Below is a small trained network, with its code and all its weights. Each question gives an input and a target symbol and asks what happens when units are switched off, that is, made to give their printed mean instead of their output.

import numpy as np


def w(rows, s, z=0):
    codes = np.array(rows[::2]) - 128.0
    scale = np.full(codes.shape[1], s)
    scale[-1] = z or s
    return codes * scale


def norm(h):
    return h / np.sqrt((h * h).mean(-1, keepdims=True) + 1e-5)


def softmax(a):
    e = np.exp(a - a.max(-1, keepdims=True))
    return e / e.sum(-1, keepdims=True)


def log_softmax(a):
    a = a - a.max(-1, keepdims=True)
    return a - np.log(np.exp(a).sum(-1, keepdims=True))


def net(x, mask):
    ids = ['αεζλξσψω'.index(c) for c in x.split()]
    T = len(ids)
    res = E[ids] + P[:T]
    u = 0
    for l in range(3):
        r = norm(res)
        for j in range(2):
            rows = slice(2 * j, 2 * j + 2)
            q, k, v = (r @ M[l][rows].T for M in (Q, K, V))
            z = softmax(np.where(np.tri(T) > 0, q @ k.T / 2**0.5, -1e9)) @ v
            o = O[l][rows]
            res = res + np.where(mask[u + j], z, o[:, -1]) @ o[:, :-1]
        u += 2
    return log_softmax(norm(res)[-1] @ U[:, :-1].T + U[:, -1])


Q, K, V, O = {}, {}, {}, {}
E = w([
[94,158,111,104,178,189,52,87,104],'α',
[194,91,184,207,156,237,163,144,86],'ε',
[136,116,106,221,202,70,110,238,197],'ζ',
[93,81,254,209,103,200,132,213,117],'λ',
[156,134,91,112,134,105,239,128,116],'ξ',
[108,172,91,154,74,129,69,179,157],'σ',
[171,207,223,154,156,49,107,149,43],'ψ',
[130,181,113,156,84,162,49,165,158],'ω',
],0.0097)
P = w([
[121,104,29,157,152,67,229,79,2],'0',
[180,104,103,130,67,165,141,186,96],'1',
[150,108,103,104,116,156,153,185,113],'2',
[156,118,117,88,122,177,147,176,133],'3',
[161,119,132,73,125,185,148,163,160],'4',
[166,127,144,70,126,185,150,151,182],'5',
[154,135,162,73,128,184,155,156,204],'6',
[142,149,182,86,127,176,149,150,231],'7',
[145,98,158,60,133,170,169,137,205],'8',
],0.0042)
Q[0] = w([
[137,132,121,238,61,48,101,233,149],'0.h1',
[75,137,79,125,138,136,55,91,188],'0.h1',
[78,193,82,105,60,232,109,66,161],'0.h2',
[240,92,112,80,169,102,254,207,85],'0.h2',
],0.0067)
K[0] = w([
[169,121,98,150,98,69,180,201,177],'0.h1',
[70,144,128,228,128,117,2,188,103],'0.h1',
[74,132,119,209,157,109,94,160,57],'0.h2',
[132,197,198,77,178,146,135,138,236],'0.h2',
],0.0061)
V[0] = w([
[131,210,141,254,109,81,117,196,40],'0.h1',
[107,71,159,207,102,180,155,165,146],'0.h1',
[99,71,127,89,121,47,183,68,122],'0.h2',
[113,182,114,46,193,152,106,172,120],'0.h2',
],0.0042)
O[0] = w([
[144,112,185,17,212,169,87,44,118,156],'0.h1',
[42,115,83,138,119,156,123,83,87,53],'0.h1',
[101,36,19,171,83,170,151,42,148,64],'0.h2',
[85,187,152,173,97,254,61,162,116,254],'0.h2',
],0.0057,0.0009)
Q[1] = w([
[130,226,81,54,127,215,170,161,141],'1.h1',
[208,75,186,251,147,70,254,163,138],'1.h1',
[150,132,198,123,38,23,142,13,23],'1.h2',
[109,145,92,101,27,173,124,50,214],'1.h2',
],0.0055)
K[1] = w([
[53,120,117,113,107,65,140,60,138],'1.h1',
[164,170,134,113,43,100,137,209,253],'1.h1',
[144,75,147,164,104,70,78,136,82],'1.h2',
[100,67,148,71,108,172,91,92,179],'1.h2',
],0.0073)
V[1] = w([
[99,88,180,92,61,2,180,120,141],'1.h1',
[22,102,125,166,112,123,82,115,79],'1.h1',
[132,149,190,86,14,181,88,65,186],'1.h2',
[154,114,112,115,198,145,54,96,130],'1.h2',
],0.0042)
O[1] = w([
[145,132,103,125,135,182,109,255,77,49],'1.h1',
[131,122,165,22,111,196,186,116,182,4],'1.h1',
[145,129,77,170,155,138,183,109,34,6],'1.h2',
[163,114,125,87,118,177,182,174,187,127],'1.h2',
],0.0071,0.0025)
Q[2] = w([
[175,10,141,217,180,8,211,111,139],'2.h1',
[172,235,22,90,65,132,182,197,124],'2.h1',
[60,5,164,84,91,89,169,146,86],'2.h2',
[160,216,177,152,117,45,254,224,110],'2.h2',
],0.0057)
K[2] = w([
[142,156,102,254,100,102,144,190,167],'2.h1',
[89,189,157,180,135,145,97,78,119],'2.h1',
[124,191,128,150,123,162,115,217,164],'2.h2',
[102,134,123,254,101,106,86,152,99],'2.h2',
],0.0096)
V[2] = w([
[203,139,96,107,227,124,209,119,110],'2.h1',
[149,177,122,36,95,119,204,192,202],'2.h1',
[177,55,202,179,90,146,50,195,173],'2.h2',
[122,71,109,76,253,166,154,101,149],'2.h2',
],0.0046)
O[2] = w([
[122,2,213,87,113,127,125,95,92,253],'2.h1',
[113,75,43,115,138,63,156,93,48,208],'2.h1',
[129,74,159,146,160,171,53,71,136,104],'2.h2',
[150,108,114,231,124,80,156,143,123,150],'2.h2',
],0.0087,0.0027)
U = w([
[82,166,115,104,90,119,165,4,162,227],'α',
[106,58,44,127,86,71,162,93,44,158],'ε',
[124,117,114,1,175,173,140,151,177,37],'ζ',
[92,61,181,182,86,232,148,122,111,162],'λ',
[97,220,105,183,125,131,159,202,92,199],'ξ',
[129,145,37,138,178,170,59,44,89,159],'σ',
[159,198,184,73,160,37,85,98,49,64],'ψ',
[176,105,132,190,129,24,117,148,229,5],'ω',
],0.0075,0.0025)

Each question gives the input, a string of symbols that net reads in full, and the target symbol t.
The units are the heads (2 rows each of Q, K, V and O). Each row of codes is followed by its name. A weight is (code - 128) times the scale printed after its matrix; where a second scale follows, it is the last column's (O and U).
mask holds one flag per head, layer by layer. A switched-off head (its flag False) gives its mean, the last column of its rows in O, instead of its output. The means were averaged over made-up inputs and are rounded, as every weight is.
A unit's drop is (log p(t) with every unit on - log p(t) with that unit switched off) / (log p(t) with every unit on - log p(t) with every unit switched off).
The circuit of an input: a set's keep is (log p(t) with only the set's units on - log p(t) with every unit switched off) / (log p(t) with every unit on - log p(t) with every unit switched off). Starting from all 6 units, units are removed one at a time, each time the one whose removal leaves the highest keep (on an exact tie, the one counted first), for as long as the keep stays at least 0.8.
units of the circuit, in order: the units of the circuit, biggest drop first
most important unit: the unit with the biggest drop
heads that matter: for each layer, one digit per head in row order, 1 if its drop is at least 0.15 and else 0, layers parted by /
input ξ ξ ξ ψ ξ, target ζ: heads that matter	01 / 10 / 11
input σ ξ ξ ξ ξ ξ α, target ε: units of the circuit, in order	[1.h2, 2.h1, 0.h1, 0.h2]
input ξ ξ α α λ α α, target ξ: heads that matter	10 / 00 / 00
input λ α ξ σ ξ ζ ζ α ω, target ζ: most important unit	0.h1
input ξ ε ξ ξ ψ ζ σ, target ξ: heads that matter	11 / 01 / 11
input σ ζ ξ λ ζ, target ε: heads that matter	10 / 01 / 10
input ζ λ α σ, target σ: heads that matter	11 / 01 / 11
input ξ ξ ω ξ ε ψ ξ, target λ: heads that matter	11 / 11 / 11
input ξ ξ α α ξ ξ λ ζ ξ, target σ: heads that matter	00 / 10 / 11
input α ψ ω, target α: heads that matter	10 / 10 / 00
input ζ σ ξ ψ ω, target σ: units of the circuit, in order	[0.h1, 1.h2, 2.h1, 1.h1]
input ψ ξ α ξ ξ ω, target λ: units of the circuit, in order	[0.h1, 2.h1, 1.h2, 0.h2]
input ξ α ξ ξ ε ξ, target λ: units of the circuit, in order	[2.h1, 2.h2, 1.h1]
input σ ξ λ ζ α ξ ξ ψ ω, target ε: units of the circuit, in order	[1.h2, 0.h1, 2.h1, 2.h2]
input ξ ξ σ σ, target ξ: heads that matter	00 / 00 / 11
input ε ω ξ ξ ψ ζ ξ α ξ, target ξ: heads that matter	11 / 11 / 10
input ψ ψ λ ξ α ψ ξ ξ σ, target λ: most important unit	0.h1
input ξ ζ ξ, target ω: units of the circuit, in order	[0.h1, 1.h2, 2.h2, 2.h1]
input ω ξ α, target ψ: heads that matter	11 / 01 / 00
input ψ ξ ψ λ ψ σ, target λ: heads that matter	10 / 01 / 10
input ζ α ζ ψ ξ ω, target σ: heads that matter	10 / 01 / 11
input ξ α ψ λ ξ, target ξ: heads that matter	10 / 10 / 10
input λ ψ ξ ξ ξ ζ ψ α, target ζ: units of the circuit, in order	[0.h1, 1.h1, 0.h2]
input α ξ λ ζ ξ, target σ: heads that matter	00 / 11 / 11
input ξ λ ξ ξ ω ξ ψ ω, target ξ: units of the circuit, in order	[2.h2, 1.h2]
input ε ξ ω σ, target ω: most important unit	2.h2
input ξ σ λ ξ σ ξ ξ ξ, target ε: units of the circuit, in order	[0.h1, 1.h1, 2.h1, 0.h2]
input ξ λ ω, target ξ: units of the circuit, in order	[2.h2]
input λ ζ ξ ω, target ζ: units of the circuit, in order	[0.h1, 1.h1]
